Below are the code and all the weights of a small trained network. Each question names an input and a target symbol and asks about switching units off, where a switched-off unit gives its printed mean instead of its output.

import numpy as np


def w(rows, s, z=0):
    codes = np.array(rows[::2]) - 128.0
    scale = np.full(codes.shape[1], s)
    scale[-1] = z or s
    return codes * scale


def norm(h):
    return h / np.sqrt((h * h).mean(-1, keepdims=True) + 1e-5)


def f(y):
    return np.maximum(y, 0)


def softmax(a):
    e = np.exp(a - a.max(-1, keepdims=True))
    return e / e.sum(-1, keepdims=True)


def log_softmax(a):
    a = a - a.max(-1, keepdims=True)
    return a - np.log(np.exp(a).sum(-1, keepdims=True))


def net(x, mask):
    ids = ['αβγδζμσ'.index(c) for c in x.split()]
    T = len(ids)
    res = E[ids] + P[:T]
    r = norm(res)
    for j in range(2):
        rows = slice(3 * j, 3 * j + 3)
        q, k, v = (r @ M[0][rows].T for M in (Q, K, V))
        z = softmax(np.where(np.tri(T) > 0, q @ k.T / 3**0.5, -1e9)) @ v
        o = O[0][rows]
        res = res + np.where(mask[j], z, o[:, -1]) @ o[:, :-1]
    y = f(norm(res) @ A[0][:, :-1].T + A[0][:, -1])
    res = res + np.where(mask[2:14], y, B[0][:, -1]) @ B[0][:, :-1]
    return log_softmax(norm(res)[-1] @ U[:, :-1].T + U[:, -1])


Q, K, V, O, A, B = {}, {}, {}, {}, {}, {}
E = w([
[90,113,159,125,39],'α',
[89,196,246,119,182],'β',
[156,150,114,164,159],'γ',
[49,166,118,122,88],'δ',
[96,125,168,146,95],'ζ',
[64,95,124,74,118],'μ',
[70,82,91,144,116],'σ',
],0.014)
P = w([
[215,137,112,66,3],'0',
[106,103,180,130,68],'1',
[100,117,176,118,105],'2',
[99,114,168,127,136],'3',
[96,130,169,126,167],'4',
[103,127,148,126,194],'5',
[107,144,147,140,222],'6',
],0.005)
Q[0] = w([
[104,133,124,176,136],'H0',
[99,117,145,104,130],'H0',
[197,131,117,117,99],'H0',
[111,79,173,149,135],'H1',
[131,94,114,88,181],'H1',
[253,125,13,121,156],'H1',
],0.031)
K[0] = w([
[175,176,89,126,65],'H0',
[132,127,143,161,155],'H0',
[73,95,175,83,114],'H0',
[90,82,112,127,129],'H1',
[160,134,122,133,183],'H1',
[250,113,183,157,85],'H1',
],0.022)
V[0] = w([
[113,100,125,235,159],'H0',
[184,128,136,34,119],'H0',
[12,34,182,101,157],'H0',
[78,188,70,253,93],'H1',
[164,162,242,180,118],'H1',
[174,18,148,191,138],'H1',
],0.015)
O[0] = w([
[193,134,48,214,170,80],'H0',
[93,101,165,86,54,110],'H0',
[56,224,35,57,245,153],'H0',
[89,216,255,248,70,201],'H1',
[240,149,95,144,30,68],'H1',
[93,61,22,228,82,1],'H1',
],0.0089,0.009)
A[0] = w([
[199,165,185,124,157,40],'N0',
[162,171,139,135,207,176],'N1',
[170,166,45,141,162,47],'N2',
[101,178,36,105,43,3],'N3',
[237,162,138,82,109,105],'N4',
[79,128,142,62,122,146],'N5',
[183,155,159,209,99,209],'N6',
[219,146,39,158,56,89],'N7',
[199,91,138,186,225,156],'N8',
[142,151,158,230,127,143],'N9',
[73,172,109,130,177,105],'N10',
[206,128,113,249,168,132],'N11',
],0.014,0.0028)
B[0] = w([
[169,179,89,155,138,194],'N0',
[152,99,135,95,68,195],'N1',
[98,178,186,63,137,134],'N2',
[118,105,98,86,17,155],'N3',
[90,99,86,219,152,170],'N4',
[166,162,68,138,161,254],'N5',
[192,68,142,93,177,196],'N6',
[60,159,250,140,186,148],'N7',
[242,174,79,122,154,169],'N8',
[149,105,60,104,202,191],'N9',
[113,57,155,170,94,214],'N10',
[159,203,54,93,194,180],'N11',
],0.021,0.0088)
U = w([
[156,181,48,236,128,82],'α',
[76,90,86,6,183,21],'β',
[172,19,241,164,54,8],'γ',
[43,77,129,228,172,208],'δ',
[174,83,148,144,167,13],'ζ',
[151,119,69,104,17,251],'μ',
[132,212,224,105,141,191],'σ',
],0.011,0.0025)

Each question gives the input, a string of symbols that net reads in full, and the target symbol t.
The units are the heads (3 rows each of Q, K, V and O) and the neurons (one row each of A and B). Each row of codes is followed by its name. A weight is (code - 128) times the scale printed after its matrix; where a second scale follows, it is the last column's (O, A, B and U).
mask holds one flag per unit, heads first, then neurons. A switched-off unit (its flag False) gives its mean, the last column of its rows in O or B, instead of its output. The means were averaged over made-up inputs and are rounded, as every weight is.
A unit's drop is (log p(t) with every unit on - log p(t) with that unit switched off) / (log p(t) with every unit on - log p(t) with every unit switched off).
The circuit of an input: a set's keep is (log p(t) with only the set's units on - log p(t) with every unit switched off) / (log p(t) with every unit on - log p(t) with every unit switched off). Starting from the 12 units with the biggest drops (on a tie, the unit counted first), units are removed one at a time, each time the one whose removal leaves the highest keep (on an exact tie, the one counted first), for as long as the keep stays at least 0.8.
units of the circuit, in order: the units of the circuit, biggest drop first
most important unit: the unit with the biggest drop
top k neurons: the k neurons with the biggest drops, biggest first
which heads matter: for each layer, one digit per head in row order, 1 if its drop is at least 0.15 and else 0, layers parted by /
drop of u: that unit's drop, to one decimal
input α μ δ β α ζ, target σ: most important unit	H0
input σ α μ δ ζ α γ, target β: top 3 neurons	[N2 N9 N5]
input γ α δ δ, target γ: which heads matter	10
input δ β α ζ α ζ, target σ: which heads matter	00
input μ δ α α δ α γ, target μ: which heads matter	11
input γ δ μ, target γ: which heads matter	10
input μ ζ δ γ, target μ: units of the circuit, in order	[H0 H1 N3]
input σ α γ, target β: top 3 neurons	[N9 N3 N6]
input γ δ α ζ, target γ: which heads matter	10
input α α α, target μ: drop of H0	0.8
input α δ σ μ α, target β: drop of H0	0.1
input α α α α γ σ μ, target α: drop of N8	0.6
input α σ α β, target δ: drop of N0	0.0
input α α α ζ, target γ: top neuron	[N7]
